Below is a small trained network, with its code and all its weights. Each question gives an input and a target symbol and asks what happens when units are switched off, that is, made to give their printed mean instead of their output.

import numpy as np


def w(rows, s, z=0):
    codes = np.array(rows[::2]) - 128.0
    scale = np.full(codes.shape[1], s)
    scale[-1] = z or s
    return codes * scale


def norm(h):
    return h / np.sqrt((h * h).mean(-1, keepdims=True) + 1e-5)


def f(y):
    return y / 2 * (1 + np.tanh(0.7978845608 * (y + 0.044715 * y**3)))


def softmax(a):
    e = np.exp(a - a.max(-1, keepdims=True))
    return e / e.sum(-1, keepdims=True)


def log_softmax(a):
    a = a - a.max(-1, keepdims=True)
    return a - np.log(np.exp(a).sum(-1, keepdims=True))


def net(x, mask):
    ids = ['αβδζηλμπω'.index(c) for c in x.split()]
    T = len(ids)
    res = E[ids] + P[:T]
    u = 0
    for l in range(2):
        r = norm(res)
        for j in range(2):
            rows = slice(3 * j, 3 * j + 3)
            q, k, v = (r @ M[l][rows].T for M in (Q, K, V))
            z = softmax(np.where(np.tri(T) > 0, q @ k.T / 3**0.5, -1e9)) @ v
            o = O[l][rows]
            res = res + np.where(mask[u + j], z, o[:, -1]) @ o[:, :-1]
        u += 2
        y = f(norm(res) @ A[l][:, :-1].T + A[l][:, -1])
        res = res + np.where(mask[u : u + 12], y, B[l][:, -1]) @ B[l][:, :-1]
        u += 12
    return log_softmax(norm(res)[-1] @ U[:, :-1].T + U[:, -1])


Q, K, V, O, A, B = {}, {}, {}, {}, {}, {}
E = w([
[114,29,158],'α',
[134,67,150],'β',
[164,224,248],'δ',
[143,159,47],'ζ',
[157,127,105],'η',
[168,92,150],'λ',
[124,164,156],'μ',
[101,161,164],'π',
[60,61,218],'ω',
],0.014)
P = w([
[87,132,102],'0',
[179,3,214],'1',
[171,16,190],'2',
[193,49,182],'3',
[173,60,138],'4',
[169,57,134],'5',
[163,66,127],'6',
[145,90,73],'7',
[138,83,86],'8',
[126,84,80],'9',
[117,71,92],'10',
[117,65,103],'11',
[114,63,80],'12',
[120,56,90],'13',
],0.0059)
Q[0] = w([
[124,203,162],'0.h0',
[120,180,34],'0.h0',
[141,105,151],'0.h0',
[84,119,93],'0.h1',
[109,147,251],'0.h1',
[115,61,124],'0.h1',
],0.013)
K[0] = w([
[77,107,204],'0.h0',
[98,75,88],'0.h0',
[117,198,125],'0.h0',
[5,210,189],'0.h1',
[109,117,8],'0.h1',
[170,172,117],'0.h1',
],0.011)
V[0] = w([
[2,119,226],'0.h0',
[142,205,183],'0.h0',
[100,75,113],'0.h0',
[97,86,101],'0.h1',
[182,37,117],'0.h1',
[96,179,249],'0.h1',
],0.0067)
O[0] = w([
[78,181,131,4],'0.h0',
[75,82,9,112],'0.h0',
[173,122,184,122],'0.h0',
[98,199,94,114],'0.h1',
[81,190,146,251],'0.h1',
[79,84,253,84],'0.h1',
],0.0054,0.0037)
A[0] = w([
[155,69,75,184],'0.n0',
[64,226,131,99],'0.n1',
[13,137,183,139],'0.n2',
[169,254,84,253],'0.n3',
[25,231,124,176],'0.n4',
[96,62,163,54],'0.n5',
[171,179,145,55],'0.n6',
[80,139,168,53],'0.n7',
[187,64,95,118],'0.n8',
[64,151,77,200],'0.n9',
[36,53,77,31],'0.n10',
[170,91,231,89],'0.n11',
],0.0081,0.0015)
B[0] = w([
[145,94,247,218],'0.n0',
[211,54,159,162],'0.n1',
[60,69,68,139],'0.n2',
[99,36,241,212],'0.n3',
[125,34,147,183],'0.n4',
[191,84,110,171],'0.n5',
[140,91,35,139],'0.n6',
[208,238,87,112],'0.n7',
[93,137,204,255],'0.n8',
[252,160,178,127],'0.n9',
[233,144,55,135],'0.n10',
[128,196,44,254],'0.n11',
],0.0041,0.004)
Q[1] = w([
[162,57,151],'1.h0',
[126,226,70],'1.h0',
[253,50,222],'1.h0',
[125,224,81],'1.h1',
[179,44,187],'1.h1',
[93,211,136],'1.h1',
],0.014)
K[1] = w([
[80,213,57],'1.h0',
[151,69,173],'1.h0',
[91,236,119],'1.h0',
[104,99,247],'1.h1',
[95,145,47],'1.h1',
[128,59,177],'1.h1',
],0.014)
V[1] = w([
[117,199,192],'1.h0',
[158,120,224],'1.h0',
[31,148,162],'1.h0',
[124,85,120],'1.h1',
[137,78,241],'1.h1',
[162,251,153],'1.h1',
],0.012)
O[1] = w([
[226,161,106,214],'1.h0',
[253,101,94,255],'1.h0',
[170,245,66,90],'1.h0',
[148,112,40,161],'1.h1',
[255,145,70,154],'1.h1',
[174,149,228,60],'1.h1',
],0.0087,0.0059)
A[1] = w([
[101,93,116,160],'1.n0',
[92,73,131,57],'1.n1',
[135,200,168,107],'1.n2',
[114,60,176,119],'1.n3',
[130,149,128,165],'1.n4',
[190,214,135,234],'1.n5',
[82,146,174,72],'1.n6',
[120,130,101,90],'1.n7',
[71,116,58,167],'1.n8',
[204,140,71,252],'1.n9',
[12,12,156,152],'1.n10',
[66,93,141,128],'1.n11',
],0.011,0.004)
B[1] = w([
[219,176,137,143],'1.n0',
[206,90,150,131],'1.n1',
[141,144,77,127],'1.n2',
[174,150,189,167],'1.n3',
[75,168,164,133],'1.n4',
[166,152,212,190],'1.n5',
[36,125,123,130],'1.n6',
[140,117,126,122],'1.n7',
[142,180,154,147],'1.n8',
[81,254,86,254],'1.n9',
[201,145,93,203],'1.n10',
[167,142,113,141],'1.n11',
],0.0064,0.0085)
U = w([
[114,140,76,30],'α',
[65,189,123,88],'β',
[171,171,102,165],'δ',
[86,56,119,101],'ζ',
[242,2,84,63],'η',
[161,174,234,9],'λ',
[91,68,30,210],'μ',
[119,150,83,2],'π',
[197,221,147,245],'ω',
],0.0095,0.0028)

Each question gives the input, a string of symbols that net reads in full, and the target symbol t.
The units are the heads (3 rows each of Q, K, V and O) and the neurons (one row each of A and B). Each row of codes is followed by its name. A weight is (code - 128) times the scale printed after its matrix; where a second scale follows, it is the last column's (O, A, B and U).
mask holds one flag per unit, layer by layer, with each layer's heads first. A switched-off unit (its flag False) gives its mean, the last column of its rows in O or B, instead of its output. The means were averaged over made-up inputs and are rounded, as every weight is.
A unit's drop is (log p(t) with every unit on - log p(t) with that unit switched off) / (log p(t) with every unit on - log p(t) with every unit switched off).
The circuit of an input: a set's keep is (log p(t) with only the set's units on - log p(t) with every unit switched off) / (log p(t) with every unit on - log p(t) with every unit switched off). Starting from the 12 units with the biggest drops (on a tie, the unit counted first), units are removed one at a time, each time the one whose removal leaves the highest keep (on an exact tie, the one counted first), for as long as the keep stays at least 0.8.
units of the circuit, in order: the units of the circuit, biggest drop first
k most important neurons: the k neurons with the biggest drops, biggest first
top k neurons in layer l: the k neurons of layer l with the biggest drops, biggest first
heads that matter: for each layer, one digit per head in row order, 1 if its drop is at least 0.15 and else 0, layers parted by /
input ω ω ω, target ω: units of the circuit, in order => [1.h0]
input ζ η η η λ δ η η β η λ ω, target ζ: units of the circuit, in order => [1.h0; 1.n9]
input η λ λ β ω μ, target η: top 2 neurons in layer 0 => [0.n3; 0.n11]
input λ ζ η η δ π η η λ μ δ η λ λ, target λ: 2 most important neurons => [0.n11; 0.n3]
input ω ζ η ζ η λ η λ α ζ λ η λ ω, target ω: heads that matter => 10 / 10
input ω μ β α, target ω: units of the circuit, in order => [1.h0; 0.h0]
input λ α μ η η μ, target λ: heads that matter => 01 / 01
input ζ β μ η ζ λ η λ η β λ μ λ, target ζ: heads that matter => 01 / 11
input λ η λ ζ ζ, target λ: top 3 neurons in layer 0 => [0.n11; 0.n3; 0.n0]
input β β β λ η α λ η π, target β: top 4 neurons in layer 0 => [0.n2; 0.n0; 0.n8; 0.n3]
input η λ η η η ω ζ λ μ η μ, target η: 2 most important neurons => [0.n4; 0.n11]
input λ λ η μ, target λ: heads that matter => 11 / 01
input μ λ ω η ζ η λ, target μ: top 2 neurons in layer 0 => [0.n2; 0.n10]
input μ η π, target μ: units of the circuit, in order => [0.h0; 0.n2; 1.h1]
input λ π α η δ η δ β η η η μ η β, target λ: 2 most important neurons => [0.n11; 0.n3]
input β β η μ η η μ λ β, target β: units of the circuit, in order => [1.h0; 0.h0; 0.n8; 0.h1]
input ζ η μ π η μ, target ζ: heads that matter => 01 / 10
input λ η ζ λ ω μ η η μ λ, target λ: units of the circuit, in order => [1.h1; 0.h1]
input α δ α ζ η λ η λ ω, target μ: units of the circuit, in order => [0.n2; 0.h1; 1.h1; 0.n10]
input β ω δ ζ μ μ η λ δ η η λ, target β: units of the circuit, in order => [1.h0; 0.h0; 0.h1]
input λ λ η η η π, target λ: heads that matter => 11 / 01
input η η η λ λ λ π λ η λ ζ ζ, target η: 2 most important neurons => [0.n3; 0.n11]
